Below is a small trained network, with its code and all its weights. Each question gives an input and a class and asks what happens when units are switched off, that is, made to give their printed mean instead of their output.

import numpy as np


def w(rows, s, z=0):
    codes = np.array(rows[::2]) - 128.0
    scale = np.full(codes.shape[1], s)
    scale[-1] = z or s
    return codes * scale


def f(y):
    return np.maximum(y, 0)


def log_softmax(a):
    a = a - a.max(-1, keepdims=True)
    return a - np.log(np.exp(a).sum(-1, keepdims=True))


def net(x, mask):
    res = np.array(x, float).reshape(1, 7) / 4 @ E
    y = f(res @ A[0][:, :-1].T + A[0][:, -1])
    res = res + np.where(mask, y, B[0][:, -1]) @ B[0][:, :-1]
    return log_softmax(res[-1] @ U[:, :-1].T + U[:, -1])


A, B = {}, {}
E = w([
[114,130,112,108,140,121,131,132,130,110,134,131],'x0',
[121,118,130,118,157,123,135,135,124,120,141,121],'x1',
[122,122,147,135,158,134,134,125,119,124,133,114],'x2',
[211,175,160,66,69,99,171,143,103,82,153,61],'x3',
[189,88,85,97,164,247,103,126,192,114,102,74],'x4',
[114,65,140,152,101,163,224,177,99,74,54,175],'x5',
[124,98,132,96,116,128,116,155,115,146,144,113],'x6',
],0.012)
A[0] = w([
[152,166,119,88,142,89,26,11,133,140,135,88,129],'N0',
[110,96,81,183,136,118,120,134,126,151,126,114,15],'N1',
[223,175,152,81,95,133,198,100,78,94,121,80,78],'N2',
[102,111,121,124,126,125,104,124,156,139,106,160,18],'N3',
[49,148,152,134,87,91,149,141,59,127,168,156,102],'N4',
[58,134,132,154,122,92,134,128,104,120,143,146,54],'N5',
[143,134,166,97,124,44,118,94,65,113,144,219,80],'N6',
[109,147,119,160,98,61,145,133,83,165,185,140,120],'N7',
[67,118,108,145,159,145,85,153,141,155,108,171,26],'N8',
[64,104,86,136,159,160,134,115,154,164,114,202,51],'N9',
[185,166,144,94,122,97,106,154,144,66,120,110,62],'N10',
[159,164,128,77,102,121,167,116,127,107,119,100,42],'N11',
[134,119,164,137,109,152,119,129,128,124,160,147,19],'N12',
[31,43,91,152,177,159,75,74,175,226,93,220,64],'N13',
[171,101,80,92,167,199,76,138,202,79,58,68,66],'N14',
[140,126,112,130,154,134,177,119,150,84,175,172,56],'N15',
[206,186,179,99,95,79,197,161,145,97,133,71,65],'N16',
[92,120,92,119,145,153,104,88,127,154,111,198,67],'N17',
[172,66,73,92,142,205,124,88,199,146,115,59,84],'N18',
[129,90,151,115,126,154,223,169,86,97,43,165,143],'N19',
[131,163,114,108,167,114,89,157,122,127,102,141,47],'N20',
[91,169,178,130,126,47,182,150,74,161,139,160,79],'N21',
[126,129,137,122,125,136,171,105,154,161,140,125,28],'N22',
[139,111,145,124,124,134,171,239,132,127,81,171,104],'N23',
[128,112,112,133,130,90,111,143,139,119,97,101,34],'N24',
[133,63,138,137,95,149,244,163,102,95,62,137,139],'N25',
[233,60,77,98,154,216,136,97,208,86,98,63,77],'N26',
[149,118,107,119,149,95,121,120,129,140,104,145,1],'N27',
[65,157,191,123,100,73,148,94,67,173,186,171,127],'N28',
[161,129,98,126,153,100,133,135,97,169,81,116,51],'N29',
[147,94,143,185,98,130,187,174,150,102,123,157,110],'N30',
[226,174,156,68,106,123,193,117,92,42,180,94,61],'N31',
[160,41,135,123,110,115,214,167,107,90,2,169,143],'N32',
[219,175,144,78,86,136,194,116,94,94,155,85,57],'N33',
[156,193,96,102,154,85,60,75,149,205,199,94,125],'N34',
[138,169,136,113,132,111,75,57,142,171,169,68,129],'N35',
[141,184,134,119,162,80,50,99,193,198,193,94,130],'N36',
],0.008,0.0037)
B[0] = w([
[94,82,100,79,159,123,207,130,32,55,63,44,220],'N0',
[99,137,144,138,117,125,97,187,132,180,134,92,144],'N1',
[75,83,114,214,123,75,100,209,133,229,206,121,213],'N2',
[96,132,133,175,122,73,120,104,143,170,166,87,142],'N3',
[201,187,187,88,164,197,69,78,187,83,151,205,200],'N4',
[164,168,187,143,110,164,122,84,199,136,163,153,170],'N5',
[156,179,178,102,119,182,93,63,178,139,107,203,193],'N6',
[187,155,170,79,91,162,107,69,222,134,87,171,194],'N7',
[91,48,168,193,99,109,117,150,103,155,187,109,169],'N8',
[120,36,137,209,107,49,78,174,83,162,157,129,182],'N9',
[80,101,125,181,119,96,106,141,98,147,166,144,171],'N10',
[110,115,161,141,159,76,114,203,95,184,208,93,167],'N11',
[140,109,119,155,173,129,113,129,155,96,97,143,128],'N12',
[9,40,154,245,60,20,94,248,83,200,234,151,234],'N13',
[201,202,205,95,92,170,43,56,198,170,140,182,228],'N14',
[153,156,125,121,108,148,107,164,106,112,66,121,138],'N15',
[81,34,143,211,85,110,68,205,128,241,243,144,210],'N16',
[109,101,118,185,90,120,124,197,106,189,170,138,167],'N17',
[235,234,197,63,105,196,95,38,217,148,148,203,224],'N18',
[119,107,71,54,139,148,179,101,87,53,52,33,221],'N19',
[153,91,103,156,129,165,139,133,129,117,116,126,135],'N20',
[185,188,202,111,134,190,48,34,192,110,151,216,209],'N21',
[152,154,118,157,100,94,144,121,119,146,120,122,128],'N22',
[140,166,76,107,193,108,180,82,98,101,132,61,183],'N23',
[150,173,127,182,109,125,135,158,154,119,102,107,128],'N24',
[74,107,45,42,210,130,245,116,95,83,17,58,226],'N25',
[217,218,214,108,115,146,57,44,222,115,148,231,252],'N26',
[150,135,98,159,97,144,141,137,153,130,142,104,128],'N27',
[213,213,178,57,117,184,52,46,212,125,131,157,219],'N28',
[92,138,143,128,140,115,124,107,113,127,110,143,128],'N29',
[112,141,80,95,157,153,153,93,140,89,122,76,178],'N30',
[43,57,154,192,111,81,94,226,129,184,223,123,223],'N31',
[151,149,42,80,142,128,183,78,60,44,37,30,233],'N32',
[8,53,205,206,131,119,94,204,89,172,166,125,210],'N33',
[91,106,26,42,137,137,254,107,89,74,46,60,233],'N34',
[107,134,30,81,143,115,187,152,85,73,44,74,207],'N35',
[144,113,4,71,199,121,236,85,26,61,15,8,230],'N36',
],0.0051,0.014)
U = w([
[106,131,2,56,141,109,248,99,80,76,46,53,253],'0',
[212,235,219,79,124,136,70,53,224,143,143,229,86],'1',
[25,44,142,240,121,71,102,234,111,210,216,133,49],'2',
],0.0089,0.0016)

Each question gives the input, the list of numbers given to net, and the class t.
The units are the neurons (one row each of A and B). Each row of codes is followed by its name. A weight is (code - 128) times the scale printed after its matrix; where a second scale follows, it is the last column's (A, B and U).
mask holds one flag per neuron, in row order. A switched-off neuron (its flag False) gives its mean, the last column of its row in B, instead of its output. The means were averaged over made-up inputs and are rounded, as every weight is.
A unit's drop is (log p(t) with every unit on - log p(t) with that unit switched off) / (log p(t) with every unit on - log p(t) with every unit switched off).
most important unit: the unit with the biggest drop
top k neurons: the k neurons with the biggest drops, biggest first
drop when u is switched off: that unit's drop, to one decimal
input [1,-8,7,-1,-6,-6,-8], class 0: most important unit	N36
input [4,-7,2,5,5,-1,-4], class 1: top 3 neurons	N26, N13, N18
input [7,-1,1,5,5,1,1], class 1: top 3 neurons	N26, N13, N18
input [-3,6,8,-2,-7,6,1], class 1: top 4 neurons	N21, N4, N28, N36
input [3,1,0,-6,-2,-6,-7], class 0: top 2 neurons	N36, N34
input [-4,0,-5,-6,-8,7,0], class 1: top 4 neurons	N21, N4, N28, N36
input [0,5,1,-8,7,-3,4], class 2: top 4 neurons	N13, N9, N28, N8
input [-3,-3,-1,-8,-8,-8,-5], class 0: top 3 neurons	N36, N34, N0
input [1,1,2,-7,3,-7,-6], class 0: top 2 neurons	N36, N34
input [-7,-8,4,-5,-5,5,6], class 0: top 3 neurons	N26, N32, N25
input [-1,-7,0,-6,3,5,6], class 2: top 2 neurons	N13, N36
input [-2,-1,-5,6,6,0,8], class 1: top 4 neurons	N26, N18, N14, N13
input [6,7,6,3,-2,1,-2], class 2: top 2 neurons	N26, N18
input [3,7,4,4,7,6,-7], class 1: top 2 neurons	N26, N14
input [-1,0,3,2,0,1,-2], class 2: top 2 neurons	N36, N34
input [1,0,-4,-7,2,-4,-1], class 2: drop when N13 is switched off	0.3
input [0,8,5,2,-7,-8,-5], class 0: drop when N34 is switched off	0.6
input [4,8,0,-7,3,5,8], class 2: drop when N13 is switched off	2.3
input [3,-1,3,6,8,2,-5], class 1: drop when N26 is switched off	0.1
